Below is a small trained network, with its code and all its weights. Each question gives an input and a class and asks what happens when units are switched off, that is, made to give their printed mean instead of their output.

import numpy as np


def w(rows, s, z=0):
    codes = np.array(rows[::2]) - 128.0
    scale = np.full(codes.shape[1], s)
    scale[-1] = z or s
    return codes * scale


def norm(h):
    return h / np.sqrt((h * h).mean(-1, keepdims=True) + 1e-5)


def f(y):
    return np.maximum(y, 0)


def log_softmax(a):
    a = a - a.max(-1, keepdims=True)
    return a - np.log(np.exp(a).sum(-1, keepdims=True))


def net(x, mask):
    res = np.array(x, float).reshape(1, 7) / 4 @ E
    u = 0
    for l in range(3):
        y = f(norm(res) @ A[l][:, :-1].T + A[l][:, -1])
        res = res + np.where(mask[u : u + 9], y, B[l][:, -1]) @ B[l][:, :-1]
        u += 9
    return log_softmax(norm(res)[-1] @ U[:, :-1].T + U[:, -1])


A, B = {}, {}
E = w([
[129,129,129,130,127,124,126],'x0',
[124,133,130,127,130,124,127],'x1',
[135,72,117,64,174,82,220],'x2',
[127,124,143,78,104,84,77],'x3',
[204,150,3,146,106,88,122],'x4',
[164,71,127,148,208,130,74],'x5',
[186,160,167,129,141,135,141],'x6',
],0.0041)
A[0] = w([
[77,128,206,110,154,157,130,168],'L0N0',
[154,104,146,69,83,85,66,152],'L0N1',
[162,126,108,206,140,162,179,141],'L0N2',
[126,171,121,187,106,154,69,2],'L0N3',
[100,198,130,110,77,101,150,61],'L0N4',
[107,116,114,167,157,214,164,157],'L0N5',
[254,192,203,118,138,130,155,118],'L0N6',
[58,96,83,146,117,112,118,12],'L0N7',
[167,83,137,144,175,89,97,100],'L0N8',
],0.0073,0.0031)
B[0] = w([
[207,121,107,165,41,93,109,252],'L0N0',
[90,204,137,201,162,67,153,203],'L0N1',
[101,183,144,114,135,40,99,215],'L0N2',
[187,160,157,48,113,171,56,190],'L0N3',
[139,100,89,239,141,219,218,193],'L0N4',
[112,152,147,118,116,56,97,221],'L0N5',
[2,47,37,127,97,125,82,221],'L0N6',
[76,53,83,117,87,147,63,150],'L0N7',
[141,153,96,167,120,181,177,189],'L0N8',
],0.0059,0.0042)
A[1] = w([
[119,95,117,149,219,113,53,131],'L1N0',
[74,117,253,111,140,184,127,1],'L1N1',
[153,132,117,61,173,113,209,94],'L1N2',
[93,120,204,100,103,178,124,81],'L1N3',
[187,108,121,145,178,142,76,136],'L1N4',
[110,106,146,110,75,112,104,117],'L1N5',
[118,169,106,206,69,171,104,109],'L1N6',
[136,138,147,168,94,67,123,159],'L1N7',
[101,176,142,124,147,82,120,56],'L1N8',
],0.0067,0.0025)
B[1] = w([
[92,122,169,153,122,173,208,184],'L1N0',
[215,104,85,187,55,21,98,140],'L1N1',
[153,133,212,83,119,169,45,169],'L1N2',
[195,124,75,162,127,112,138,148],'L1N3',
[136,134,155,135,71,197,255,166],'L1N4',
[101,76,105,163,175,105,115,179],'L1N5',
[136,108,189,77,198,151,132,254],'L1N6',
[118,140,138,111,214,108,152,229],'L1N7',
[84,198,150,142,180,126,170,150],'L1N8',
],0.0057,0.0051)
A[2] = w([
[166,61,155,37,127,100,139,102],'L2N0',
[172,105,127,56,123,137,193,174],'L2N1',
[60,221,119,121,2,123,162,63],'L2N2',
[223,167,26,112,166,143,109,3],'L2N3',
[161,78,222,158,83,132,153,109],'L2N4',
[109,181,134,196,109,146,71,111],'L2N5',
[165,86,191,144,150,44,78,195],'L2N6',
[37,52,68,127,143,134,66,33],'L2N7',
[91,80,120,16,178,85,211,143],'L2N8',
],0.0054,0.0021)
B[2] = w([
[199,168,108,167,119,161,44,170],'L2N0',
[122,167,141,207,107,180,94,184],'L2N1',
[179,58,200,138,177,141,170,176],'L2N2',
[94,97,73,151,37,54,165,172],'L2N3',
[132,152,1,112,121,115,140,199],'L2N4',
[140,51,161,33,171,93,139,188],'L2N5',
[117,190,39,107,111,141,164,227],'L2N6',
[36,119,98,73,105,186,141,178],'L2N7',
[133,151,207,105,135,183,35,252],'L2N8',
],0.0057,0.0042)
U = w([
[189,116,39,175,62,43,139,129],'0',
[208,146,197,82,111,188,7,84],'1',
[103,157,122,122,139,154,141,254],'2',
[106,156,121,114,138,154,149,245],'3',
[160,68,186,160,127,202,254,69],'4',
[27,42,110,88,123,142,103,27],'5',
[101,182,193,126,179,33,153,36],'6',
],0.0092,0.0048)

Each question gives the input, the list of numbers given to net, and the class t.
The units are the neurons (one row each of A and B). Each row of codes is followed by its name. A weight is (code - 128) times the scale printed after its matrix; where a second scale follows, it is the last column's (A, B and U).
mask holds one flag per neuron, layer by layer. A switched-off neuron (its flag False) gives its mean, the last column of its row in B, instead of its output. The means were averaged over made-up inputs and are rounded, as every weight is.
A unit's drop is (log p(t) with every unit on - log p(t) with that unit switched off) / (log p(t) with every unit on - log p(t) with every unit switched off).
The circuit of an input: a set's keep is (log p(t) with only the set's units on - log p(t) with every unit switched off) / (log p(t) with every unit on - log p(t) with every unit switched off). Starting from the 12 units with the biggest drops (on a tie, the unit counted first), units are removed one at a time, each time the one whose removal leaves the highest keep (on an exact tie, the one counted first), for as long as the keep stays at least 0.8.
units of the circuit, in order: the units of the circuit, biggest drop first
unit that matters most: the unit with the biggest drop
top k neurons: the k neurons with the biggest drops, biggest first
top k neurons in layer l: the k neurons of layer l with the biggest drops, biggest first
input [-8,8,8,-5,-4,4,-4], class 1: top neuron in layer 2	[L2N8]
input [-4,-2,5,-4,4,-1,-8], class 5: units of the circuit, in order	[L0N7 L2N7 L2N6]
input [-2,-1,8,0,7,3,8], class 1: top 3 neurons in layer 0	[L0N0 L0N4 L0N1]
input [-4,-4,8,-8,0,-3,2], class 1: units of the circuit, in order	[L1N2 L2N8]
input [-1,5,3,-1,-5,-6,-3], class 4: top 2 neurons	[L0N4 L0N0]
input [-2,-6,7,8,0,-8,8], class 4: top 2 neurons in layer 0	[L0N4 L0N1]
input [-7,-5,-2,3,-4,8,1], class 4: units of the circuit, in order	[L1N4 L1N0]
input [-4,2,-3,7,3,7,-3], class 4: top 2 neurons in layer 0	[L0N2 L0N5]
input [3,4,5,0,0,7,2], class 4: top 2 neurons	[L1N0 L1N4]
input [3,-7,8,-8,-7,3,-4], class 1: top 3 neurons in layer 2	[L2N8 L2N0 L2N3]
input [-2,-2,1,-8,-4,5,4], class 6: units of the circuit, in order	[L0N5 L0N2]
input [-2,0,3,1,0,-8,-4], class 4: top 2 neurons in layer 0	[L0N4 L0N6]
input [2,0,-8,-6,5,-2,-2], class 1: units of the circuit, in order	[L0N3 L2N5]
input [-4,7,1,5,4,8,-4], class 4: units of the circuit, in order	[L1N0 L1N4]
input [-7,-4,8,-6,-8,-7,-1], class 0: unit that matters most	L1N1
input [5,-3,-7,-3,5,8,-8], class 4: top 3 neurons in layer 1	[L1N4 L1N0 L1N2]
input [-2,0,1,-3,7,1,-8], class 5: top 2 neurons in layer 0	[L0N7 L0N0]
input [4,-4,2,-8,-2,-4,-7], class 6: top 2 neurons	[L0N5 L0N6]
input [-2,-5,-7,-7,-2,0,-2], class 1: top 3 neurons in layer 0	[L0N3 L0N1 L0N6]
input [-2,5,-3,-6,2,0,8], class 5: unit that matters most	L0N6
input [1,3,-5,1,-8,7,7], class 0: top 2 neurons	[L1N1 L2N4]
input [0,-1,3,-7,-1,4,0], class 6: top 2 neurons	[L0N2 L0N5]
input [2,0,8,2,5,-6,-8], class 1: top 2 neurons in layer 0	[L0N6 L0N0]
input [-6,0,-6,-5,4,1,-6], class 1: top 2 neurons	[L0N3 L0N6]
input [-1,1,-1,1,-4,-2,-4], class 0: top 2 neurons	[L0N6 L2N4]
input [-3,-6,1,-6,-1,4,8], class 5: top 2 neurons in layer 0	[L0N6 L0N1]
